Here is a tiny trained network, its code and every weight. The questions are about switching its units off for an input and a class, where a switched-off unit gives its printed mean instead of its output.

import numpy as np


def w(rows, s, z=0):
    codes = np.array(rows[::2]) - 128.0
    scale = np.full(codes.shape[1], s)
    scale[-1] = z or s
    return codes * scale


def norm(h):
    return h / np.sqrt((h * h).mean(-1, keepdims=True) + 1e-5)


def f(y):
    return np.maximum(y, 0)


def log_softmax(a):
    a = a - a.max(-1, keepdims=True)
    return a - np.log(np.exp(a).sum(-1, keepdims=True))


def net(x, mask):
    res = np.array(x, float).reshape(1, 4) / 4 @ E
    u = 0
    for l in range(2):
        y = f(norm(res) @ A[l][:, :-1].T + A[l][:, -1])
        res = res + np.where(mask[u : u + 12], y, B[l][:, -1]) @ B[l][:, :-1]
        u += 12
    return log_softmax(norm(res)[-1] @ U[:, :-1].T + U[:, -1])


A, B = {}, {}
E = w([
[166,165,155,198,59,202,149],'x0',
[91,79,133,212,161,71,175],'x1',
[123,202,52,91,132,82,207],'x2',
[101,200,166,161,209,124,9],'x3',
],0.012)
A[0] = w([
[214,140,154,187,148,201,49,71],'L0N0',
[138,22,181,147,99,152,145,85],'L0N1',
[196,181,132,95,87,121,198,110],'L0N2',
[75,232,161,238,229,104,2,82],'L0N3',
[185,124,157,164,34,145,117,85],'L0N4',
[172,157,122,22,154,162,106,69],'L0N5',
[70,65,211,81,227,93,99,38],'L0N6',
[68,77,187,176,127,49,183,28],'L0N7',
[51,108,64,71,146,32,206,113],'L0N8',
[68,60,212,204,140,69,167,2],'L0N9',
[89,47,107,150,160,32,237,123],'L0N10',
[100,20,229,141,161,116,165,83],'L0N11',
],0.0088,0.0086)
B[0] = w([
[63,144,188,80,133,88,162,182],'L0N0',
[125,69,180,166,154,148,108,177],'L0N1',
[124,183,132,130,126,112,155,191],'L0N2',
[10,167,176,164,187,150,97,254],'L0N3',
[138,127,155,112,121,190,147,171],'L0N4',
[121,62,57,168,98,105,99,164],'L0N5',
[81,153,128,79,64,131,158,168],'L0N6',
[203,76,33,163,233,96,97,159],'L0N7',
[79,162,145,112,135,59,179,240],'L0N8',
[180,81,49,181,219,90,52,157],'L0N9',
[110,78,16,141,114,136,114,248],'L0N10',
[199,163,96,129,186,154,112,177],'L0N11',
],0.011,0.0083)
A[1] = w([
[187,182,155,120,92,188,152,64],'L1N0',
[161,195,57,117,180,59,120,99],'L1N1',
[106,139,120,97,149,62,184,89],'L1N2',
[118,102,99,104,146,93,75,100],'L1N3',
[177,158,66,182,82,168,146,52],'L1N4',
[101,121,79,75,189,2,157,2],'L1N5',
[121,164,68,99,114,186,184,129],'L1N6',
[121,77,111,21,137,122,62,62],'L1N7',
[162,138,204,134,214,113,113,96],'L1N8',
[112,69,100,143,153,99,223,116],'L1N9',
[141,50,172,113,128,141,165,127],'L1N10',
[137,200,124,167,142,179,120,62],'L1N11',
],0.015,0.0078)
B[1] = w([
[143,78,154,118,171,58,156,171],'L1N0',
[114,48,78,193,66,146,79,226],'L1N1',
[43,135,170,122,60,113,111,212],'L1N2',
[187,160,121,164,136,181,106,177],'L1N3',
[141,201,152,100,133,111,115,164],'L1N4',
[146,99,193,101,107,158,250,254],'L1N5',
[133,139,152,65,94,84,156,216],'L1N6',
[141,227,90,169,95,152,133,166],'L1N7',
[144,114,164,100,128,149,250,183],'L1N8',
[117,142,64,109,108,101,29,249],'L1N9',
[116,116,84,171,102,193,147,175],'L1N10',
[109,142,134,121,129,71,124,162],'L1N11',
],0.013,0.0095)
U = w([
[98,199,107,151,129,131,13,76],'0',
[203,190,220,12,132,45,215,72],'1',
[179,155,47,168,94,205,107,92],'2',
[187,9,244,141,172,204,154,107],'3',
[134,7,25,205,245,94,67,117],'4',
[19,202,239,137,201,123,128,189],'5',
[98,103,64,86,21,49,170,182],'6',
[170,103,164,122,159,71,84,2],'7',
],0.019,0.01)

Each question gives the input, the list of numbers given to net, and the class t.
The units are the neurons (one row each of A and B). Each row of codes is followed by its name. A weight is (code - 128) times the scale printed after its matrix; where a second scale follows, it is the last column's (A, B and U).
mask holds one flag per neuron, layer by layer. A switched-off neuron (its flag False) gives its mean, the last column of its row in B, instead of its output. The means were averaged over made-up inputs and are rounded, as every weight is.
A unit's drop is (log p(t) with every unit on - log p(t) with that unit switched off) / (log p(t) with every unit on - log p(t) with every unit switched off).
The circuit of an input: a set's keep is (log p(t) with only the set's units on - log p(t) with every unit switched off) / (log p(t) with every unit on - log p(t) with every unit switched off). Starting from the 12 units with the biggest drops (on a tie, the unit counted first), units are removed one at a time, each time the one whose removal leaves the highest keep (on an exact tie, the one counted first), for as long as the keep stays at least 0.8.
circuit, biggest first: the units of the circuit, biggest drop first
k most important neurons: the k neurons with the biggest drops, biggest first
k most important neurons of layer l: the k neurons of layer l with the biggest drops, biggest first
drop when u is switched off: that unit's drop, to one decimal
input [1,-4,-1,1], class 0: circuit, biggest first -> [L1N5]
input [5,-4,7,0], class 1: circuit, biggest first -> [L0N10; L1N9]
input [-6,2,-3,-5], class 4: 2 most important neurons of layer 0 -> [L0N10; L0N7]
input [1,6,-5,2], class 4: 2 most important neurons of layer 0 -> [L0N9; L0N7]
input [-8,5,3,4], class 6: circuit, biggest first -> [L1N1; L1N5]
input [-3,-8,-7,0], class 2: circuit, biggest first -> [L0N3; L1N7]
input [-2,5,2,3], class 4: 2 most important neurons -> [L0N10; L0N7]
input [5,8,-7,2], class 3: 2 most important neurons of layer 1 -> [L1N8; L1N9]
input [3,7,-6,0], class 4: 2 most important neurons -> [L0N9; L1N5]
input [1,-7,-5,-8], class 3: 2 most important neurons of layer 1 -> [L1N9; L1N0]
input [-4,-8,-7,-1], class 2: 2 most important neurons -> [L0N3; L1N7]
input [-7,8,0,-5], class 4: drop when L0N9 is switched off -> 0.2
input [0,-6,5,5], class 0: drop when L0N10 is switched off -> 0.1
input [-2,6,2,-3], class 4: circuit, biggest first -> [L0N7]
input [-8,7,-3,-8], class 4: drop when L0N9 is switched off -> 0.1
